Here is a tiny trained network, its code and every weight. The questions are about switching its units off for an input and a target symbol, where a switched-off unit gives its printed mean instead of its output.

import numpy as np


def w(rows, s, z=0):
    codes = np.array(rows[::2]) - 128.0
    scale = np.full(codes.shape[1], s)
    scale[-1] = z or s
    return codes * scale


def f(y):
    return np.maximum(y, 0)


def softmax(a):
    e = np.exp(a - a.max(-1, keepdims=True))
    return e / e.sum(-1, keepdims=True)


def log_softmax(a):
    a = a - a.max(-1, keepdims=True)
    return a - np.log(np.exp(a).sum(-1, keepdims=True))


def net(x, mask):
    ids = ['ΠΨαβγδεζηλμστφω'.index(c) for c in x.split()]
    T = len(ids)
    res = E[ids] + P[:T]
    u = 0
    for l in range(2):
        r = res
        for j in range(2):
            rows = slice(3 * j, 3 * j + 3)
            q, k, v = (r @ M[l][rows].T for M in (Q, K, V))
            z = softmax(np.where(np.tri(T) > 0, q @ k.T / 3**0.5, -1e9)) @ v
            o = O[l][rows]
            res = res + np.where(mask[u + j], z, o[:, -1]) @ o[:, :-1]
        u += 2
        y = f(res @ A[l][:, :-1].T + A[l][:, -1])
        res = res + np.where(mask[u : u + 8], y, B[l][:, -1]) @ B[l][:, :-1]
        u += 8
    return log_softmax(res[-1] @ U[:, :-1].T + U[:, -1])


Q, K, V, O, A, B = {}, {}, {}, {}, {}, {}
E = w([
[111,111,151],'Π',
[170,167,79],'Ψ',
[134,107,129],'α',
[139,178,134],'β',
[131,165,88],'γ',
[105,113,177],'δ',
[132,120,150],'ε',
[6,138,83],'ζ',
[137,133,73],'η',
[195,132,69],'λ',
[142,76,124],'μ',
[155,151,117],'σ',
[137,81,143],'τ',
[91,156,170],'φ',
[116,122,107],'ω',
],0.014)
P = w([
[129,135,125],'0',
[120,193,127],'1',
[164,157,146],'2',
[142,150,123],'3',
[57,79,71],'4',
[103,76,3],'5',
],0.024)
Q[0] = w([
[1,215,220],'0.h0',
[229,149,207],'0.h0',
[79,52,148],'0.h0',
[205,227,61],'0.h1',
[172,128,114],'0.h1',
[53,164,16],'0.h1',
],0.0067)
K[0] = w([
[5,68,25],'0.h0',
[78,197,111],'0.h0',
[200,128,13],'0.h0',
[60,129,2],'0.h1',
[80,151,114],'0.h1',
[138,56,130],'0.h1',
],0.0097)
V[0] = w([
[93,145,18],'0.h0',
[131,175,228],'0.h0',
[143,2,82],'0.h0',
[87,97,73],'0.h1',
[16,83,116],'0.h1',
[168,220,113],'0.h1',
],0.0082)
O[0] = w([
[141,166,51,153],'0.h0',
[67,175,239,164],'0.h0',
[141,17,83,1],'0.h0',
[100,2,114,140],'0.h1',
[79,36,153,91],'0.h1',
[162,193,85,212],'0.h1',
],0.007,0.0057)
A[0] = w([
[82,126,139,101],'0.n0',
[108,87,238,131],'0.n1',
[156,118,99,203],'0.n2',
[147,30,171,154],'0.n3',
[20,254,72,172],'0.n4',
[137,116,138,92],'0.n5',
[22,187,135,254],'0.n6',
[62,155,123,170],'0.n7',
],0.0094,0.0057)
B[0] = w([
[161,129,152,134],'0.n0',
[179,109,255,131],'0.n1',
[127,76,138,158],'0.n2',
[42,80,146,141],'0.n3',
[109,88,150,254],'0.n4',
[115,139,143,128],'0.n5',
[189,108,140,212],'0.n6',
[165,113,152,166],'0.n7',
],0.0092,0.017)
Q[1] = w([
[11,125,113],'1.h0',
[60,131,140],'1.h0',
[109,15,120],'1.h0',
[113,74,104],'1.h1',
[39,137,141],'1.h1',
[66,26,98],'1.h1',
],0.013)
K[1] = w([
[155,237,136],'1.h0',
[155,249,133],'1.h0',
[64,150,137],'1.h0',
[162,181,195],'1.h1',
[133,234,149],'1.h1',
[219,231,121],'1.h1',
],0.013)
V[1] = w([
[167,231,206],'1.h0',
[68,4,113],'1.h0',
[110,101,209],'1.h0',
[165,208,186],'1.h1',
[125,149,31],'1.h1',
[141,184,99],'1.h1',
],0.011)
O[1] = w([
[180,205,79,253],'1.h0',
[35,27,96,16],'1.h0',
[36,191,2,152],'1.h0',
[166,145,39,242],'1.h1',
[165,64,229,73],'1.h1',
[188,92,104,150],'1.h1',
],0.011,0.012)
A[1] = w([
[1,178,167,108],'1.n0',
[154,198,13,253],'1.n1',
[95,203,102,16],'1.n2',
[183,70,99,24],'1.n3',
[128,182,72,235],'1.n4',
[237,172,197,41],'1.n5',
[125,101,33,15],'1.n6',
[205,139,229,194],'1.n7',
],0.0069,0.0057)
B[1] = w([
[164,124,2,140],'1.n0',
[108,86,194,254],'1.n1',
[133,204,147,165],'1.n2',
[139,35,213,136],'1.n3',
[102,95,214,200],'1.n4',
[181,153,67,178],'1.n5',
[88,141,77,157],'1.n6',
[107,69,65,164],'1.n7',
],0.0082,0.047)
U = w([
[104,166,92,107],'Π',
[116,70,254,93],'Ψ',
[119,104,107,73],'α',
[103,118,248,226],'β',
[171,69,168,80],'γ',
[104,131,108,202],'δ',
[107,104,154,238],'ε',
[93,77,129,203],'ζ',
[99,82,215,217],'η',
[179,125,23,61],'λ',
[127,124,37,148],'μ',
[89,146,217,2],'σ',
[151,121,56,187],'τ',
[162,178,144,28],'φ',
[159,138,69,113],'ω',
],0.0098,0.0061)

Each question gives the input, a string of symbols that net reads in full, and the target symbol t.
The units are the heads (3 rows each of Q, K, V and O) and the neurons (one row each of A and B). Each row of codes is followed by its name. A weight is (code - 128) times the scale printed after its matrix; where a second scale follows, it is the last column's (O, A, B and U).
mask holds one flag per unit, layer by layer, with each layer's heads first. A switched-off unit (its flag False) gives its mean, the last column of its rows in O or B, instead of its output. The means were averaged over made-up inputs and are rounded, as every weight is.
A unit's drop is (log p(t) with every unit on - log p(t) with that unit switched off) / (log p(t) with every unit on - log p(t) with every unit switched off).
The circuit of an input: a set's keep is (log p(t) with only the set's units on - log p(t) with every unit switched off) / (log p(t) with every unit on - log p(t) with every unit switched off). Starting from the 12 units with the biggest drops (on a tie, the unit counted first), units are removed one at a time, each time the one whose removal leaves the highest keep (on an exact tie, the one counted first), for as long as the keep stays at least 0.8.
circuit, biggest first: the units of the circuit, biggest drop first
k most important neurons: the k neurons with the biggest drops, biggest first
k most important neurons of layer l: the k neurons of layer l with the biggest drops, biggest first
input η μ λ, target Ψ: circuit, biggest first : [1.h0; 0.h0]
input λ β μ β α, target φ: circuit, biggest first : [1.h0; 0.h1]
input ζ φ ε, target ζ: 3 most important neurons of layer 1 : [1.n0; 1.n1; 1.n4]
input λ Ψ λ, target γ: 4 most important neurons of layer 1 : [1.n6; 1.n0; 1.n3; 1.n2]
input φ β β μ λ, target φ: circuit, biggest first : [1.h0; 0.h1; 0.h0]
input ζ λ δ ω, target ζ: circuit, biggest first : [1.h0; 0.h1]
input λ ω ε β, target γ: 3 most important neurons of layer 0 : [0.n2; 0.n4; 0.n6]
input τ λ β Ψ, target μ: 2 most important neurons of layer 0 : [0.n3; 0.n1]
input φ τ Π δ, target σ: most important neuron of layer 1 : [1.n1]
input Ψ τ α δ, target λ: 4 most important neurons of layer 1 : [1.n1; 1.n4; 1.n5; 1.n7]
input β λ λ λ Π, target γ: 4 most important neurons of layer 1 : [1.n3; 1.n0; 1.n6; 1.n2]
input ε μ ω σ, target β: 2 most important neurons : [0.n4; 1.n5]
input β Ψ Ψ τ β ζ, target γ: 2 most important neurons : [1.n3; 1.n1]
input Ψ β η, target λ: 2 most important neurons of layer 1 : [1.n1; 1.n4]
input δ γ λ, target Π: most important neuron : [0.n1]
input β β β λ μ, target φ: 2 most important neurons : [1.n1; 1.n4]
input δ Π φ, target Π: 2 most important neurons : [1.n0; 0.n1]
input ω α λ ε β ε, target γ: 2 most important neurons of layer 0 : [0.n4; 0.n6]
input ε β ω, target β: 2 most important neurons of layer 0 : [0.n4; 0.n1]
input τ α λ τ Ψ φ, target γ: 3 most important neurons : [0.n6; 1.n3; 0.n4]
input λ γ μ σ, target γ: most important neuron of layer 1 : [1.n1]
input φ ε σ, target σ: 4 most important neurons of layer 1 : [1.n1; 1.n4; 1.n5; 1.n2]
input δ β Π, target Π: 2 most important neurons : [1.n0; 0.n1]
input δ δ η γ, target Π: 2 most important neurons : [0.n1; 1.n0]
